Below is a small trained network, with its code and all its weights. Each question gives an input and a class and asks what happens when units are switched off, that is, made to give their printed mean instead of their output.

import numpy as np


def w(rows, s, z=0):
    codes = np.array(rows[::2]) - 128.0
    scale = np.full(codes.shape[1], s)
    scale[-1] = z or s
    return codes * scale


def f(y):
    return y / 2 * (1 + np.tanh(0.7978845608 * (y + 0.044715 * y**3)))


def log_softmax(a):
    a = a - a.max(-1, keepdims=True)
    return a - np.log(np.exp(a).sum(-1, keepdims=True))


def net(x, mask):
    res = np.array(x, float).reshape(1, 8) / 4 @ E
    y = f(res @ A[0][:, :-1].T + A[0][:, -1])
    res = res + np.where(mask, y, B[0][:, -1]) @ B[0][:, :-1]
    return log_softmax(res[-1] @ U[:, :-1].T + U[:, -1])


A, B = {}, {}
E = w([
[85,62,30,125,85,82,82,167,137,108,59,153],'x0',
[141,129,126,139,130,124,125,129,127,136,123,126],'x1',
[167,108,112,174,129,107,128,114,101,165,132,141],'x2',
[224,160,88,3,93,116,109,183,150,184,136,228],'x3',
[102,139,182,171,51,221,121,126,138,241,65,123],'x4',
[148,56,116,83,142,167,199,197,90,103,68,53],'x5',
[176,136,176,109,45,24,181,69,130,90,51,100],'x6',
[142,109,113,134,130,122,142,106,126,154,135,138],'x7',
],0.0076)
A[0] = w([
[31,165,207,193,127,46,20,79,244,129,186,222,86],'neuron 0',
[186,136,133,70,125,115,81,160,165,169,112,130,56],'neuron 1',
[188,109,101,102,115,189,188,249,108,136,110,71,113],'neuron 2',
[102,100,54,83,122,120,125,150,178,192,37,213,148],'neuron 3',
[109,55,109,164,199,194,92,151,189,104,123,221,114],'neuron 4',
[40,27,78,189,129,87,111,97,135,159,177,45,152],'neuron 5',
[221,126,76,64,105,161,111,161,153,129,152,161,180],'neuron 6',
[117,33,172,113,187,153,169,182,27,94,66,36,144],'neuron 7',
[96,119,110,117,149,198,115,139,127,135,191,147,40],'neuron 8',
[200,157,114,90,74,156,115,164,134,114,143,147,44],'neuron 9',
[207,117,126,64,110,161,137,121,126,145,148,193,72],'neuron 10',
[174,136,70,84,254,24,139,132,126,18,190,157,41],'neuron 11',
[66,161,55,122,194,170,120,173,53,182,178,91,72],'neuron 12',
[138,123,47,144,184,226,55,167,113,176,192,130,55],'neuron 13',
[156,103,111,133,73,58,171,74,112,140,89,145,200],'neuron 14',
[199,192,229,111,171,183,225,104,95,169,241,124,111],'neuron 15',
[131,143,152,113,44,42,170,110,143,120,102,100,2],'neuron 16',
[126,90,201,166,23,209,107,165,189,187,84,165,33],'neuron 17',
],0.0068,0.0077)
B[0] = w([
[187,60,71,114,183,116,112,73,169,157,102,208,235],'neuron 0',
[56,47,142,217,136,175,224,31,112,85,115,123,149],'neuron 1',
[176,115,102,104,185,121,112,95,145,189,91,212,203],'neuron 2',
[72,153,112,145,165,110,122,181,145,84,131,114,213],'neuron 3',
[147,156,150,61,49,76,194,166,184,95,151,76,176],'neuron 4',
[102,130,199,181,150,137,83,184,117,115,113,124,220],'neuron 5',
[123,90,208,206,201,157,77,137,135,55,132,113,230],'neuron 6',
[169,124,93,141,169,113,99,76,151,151,171,227,253],'neuron 7',
[167,84,135,125,95,124,211,99,138,115,117,132,142],'neuron 8',
[60,92,171,186,129,111,156,91,139,136,139,209,143],'neuron 9',
[80,72,151,185,129,207,126,59,136,68,132,114,167],'neuron 10',
[60,228,68,138,86,203,170,80,29,250,107,101,226],'neuron 11',
[168,104,196,99,38,65,194,108,170,97,198,133,175],'neuron 12',
[177,157,220,74,47,50,161,87,113,126,114,62,190],'neuron 13',
[127,155,179,36,120,128,114,169,164,120,154,54,235],'neuron 14',
[78,75,41,113,106,47,73,235,120,70,70,88,244],'neuron 15',
[146,100,178,78,54,25,252,59,155,124,198,125,152],'neuron 16',
[104,170,59,136,78,187,182,110,16,254,158,114,182],'neuron 17',
],0.0079,0.0078)
U = w([
[171,139,199,70,67,54,228,93,171,95,146,109,79],'0',
[120,159,136,112,168,124,79,156,132,126,135,131,249],'1',
[43,168,58,131,108,168,176,100,32,214,115,124,68],'2',
[43,73,209,231,209,152,144,79,132,49,128,120,78],'3',
[146,169,119,105,162,125,77,168,158,111,114,122,226],'4',
[190,78,57,97,197,82,106,78,174,163,102,223,58],'5',
[54,69,26,103,99,42,65,254,123,83,80,108,77],'6',
],0.0079,0.014)

Each question gives the input, the list of numbers given to net, and the class t.
The units are the neurons (one row each of A and B). Each row of codes is followed by its name. A weight is (code - 128) times the scale printed after its matrix; where a second scale follows, it is the last column's (A, B and U).
mask holds one flag per neuron, in row order. A switched-off neuron (its flag False) gives its mean, the last column of its row in B, instead of its output. The means were averaged over made-up inputs and are rounded, as every weight is.
A unit's drop is (log p(t) with every unit on - log p(t) with that unit switched off) / (log p(t) with every unit on - log p(t) with every unit switched off).
The circuit of an input: a set's keep is (log p(t) with only the set's units on - log p(t) with every unit switched off) / (log p(t) with every unit on - log p(t) with every unit switched off). Starting from the 12 units with the biggest drops (on a tie, the unit counted first), units are removed one at a time, each time the one whose removal leaves the highest keep (on an exact tie, the one counted first), for as long as the keep stays at least 0.8.
units of the circuit, in order: the units of the circuit, biggest drop first
most important unit: the unit with the biggest drop
top k neurons: the k neurons with the biggest drops, biggest first
drop of u: that unit's drop, to one decimal
input [7,6,-6,4,7,5,0,0], class 2: most important unit : neuron 17
input [1,1,7,8,-3,-2,6,1], class 3: units of the circuit, in order : [neuron 6; neuron 10; neuron 1]
input [6,7,8,8,6,6,-6,-4], class 3: units of the circuit, in order : [neuron 6; neuron 1]
input [2,-6,1,7,6,0,-3,-5], class 3: units of the circuit, in order : [neuron 6; neuron 1; neuron 10]
input [-4,-5,8,7,-2,7,0,-1], class 3: top 2 neurons : [neuron 6; neuron 10]
input [-6,-7,-1,-4,1,8,-1,6], class 5: units of the circuit, in order : [neuron 7; neuron 2]
input [-4,4,-4,7,0,8,-1,2], class 5: top 3 neurons : [neuron 2; neuron 5; neuron 7]
input [3,3,7,4,-5,-3,6,-2], class 0: top 4 neurons : [neuron 16; neuron 14; neuron 15; neuron 5]
input [3,6,1,3,0,7,-5,5], class 5: top 2 neurons : [neuron 2; neuron 7]
input [-4,-4,4,6,-1,2,-1,4], class 3: units of the circuit, in order : [neuron 6; neuron 10]
input [-2,-5,-2,-5,-5,-5,-3,-1], class 2: top 2 neurons : [neuron 11; neuron 6]
input [6,-8,7,2,1,5,1,-7], class 4: top 2 neurons : [neuron 15; neuron 0]
input [-3,-5,2,-3,2,7,-7,1], class 0: units of the circuit, in order : [neuron 12; neuron 13]
input [2,-2,4,8,3,0,-7,-5], class 3: top 4 neurons : [neuron 6; neuron 10; neuron 1; neuron 3]
input [-7,5,0,5,-3,-5,4,-2], class 6: top neuron : [neuron 15]
input [0,-2,8,5,3,-5,-7,-2], class 0: units of the circuit, in order : [neuron 13; neuron 4]
input [0,-4,1,-3,-4,7,-4,6], class 5: top 2 neurons : [neuron 7; neuron 2]
input [-5,0,6,2,6,-8,6,2], class 5: top 2 neurons : [neuron 0; neuron 11]
input [-4,6,5,-4,2,5,-7,-4], class 0: top 2 neurons : [neuron 12; neuron 13]
input [-6,-2,0,-5,7,-5,3,0], class 2: top 2 neurons : [neuron 17; neuron 6]
input [6,-2,-4,-2,0,7,-4,4], class 5: top 4 neurons : [neuron 7; neuron 2; neuron 15; neuron 14]
input [7,3,0,3,4,4,8,5], class 0: top 2 neurons : [neuron 16; neuron 15]
input [0,0,-8,-5,4,5,-5,0], class 0: most important unit : neuron 12
input [-8,7,7,7,-6,3,-2,-7], class 6: top 2 neurons : [neuron 15; neuron 7]
input [-7,3,-8,1,-2,-1,0,1], class 6: drop of neuron 15 : 0.7
input [4,4,-1,2,8,-1,-3,-2], class 2: drop of neuron 17 : 1.5
input [-8,-6,3,6,-5,7,-4,-3], class 6: drop of neuron 15 : 2.7
input [1,6,6,6,-2,-6,-8,6], class 0: drop of neuron 4 : 0.1
input [-8,-1,-1,8,-6,-1,-8,-7], class 0: most important unit : neuron 13
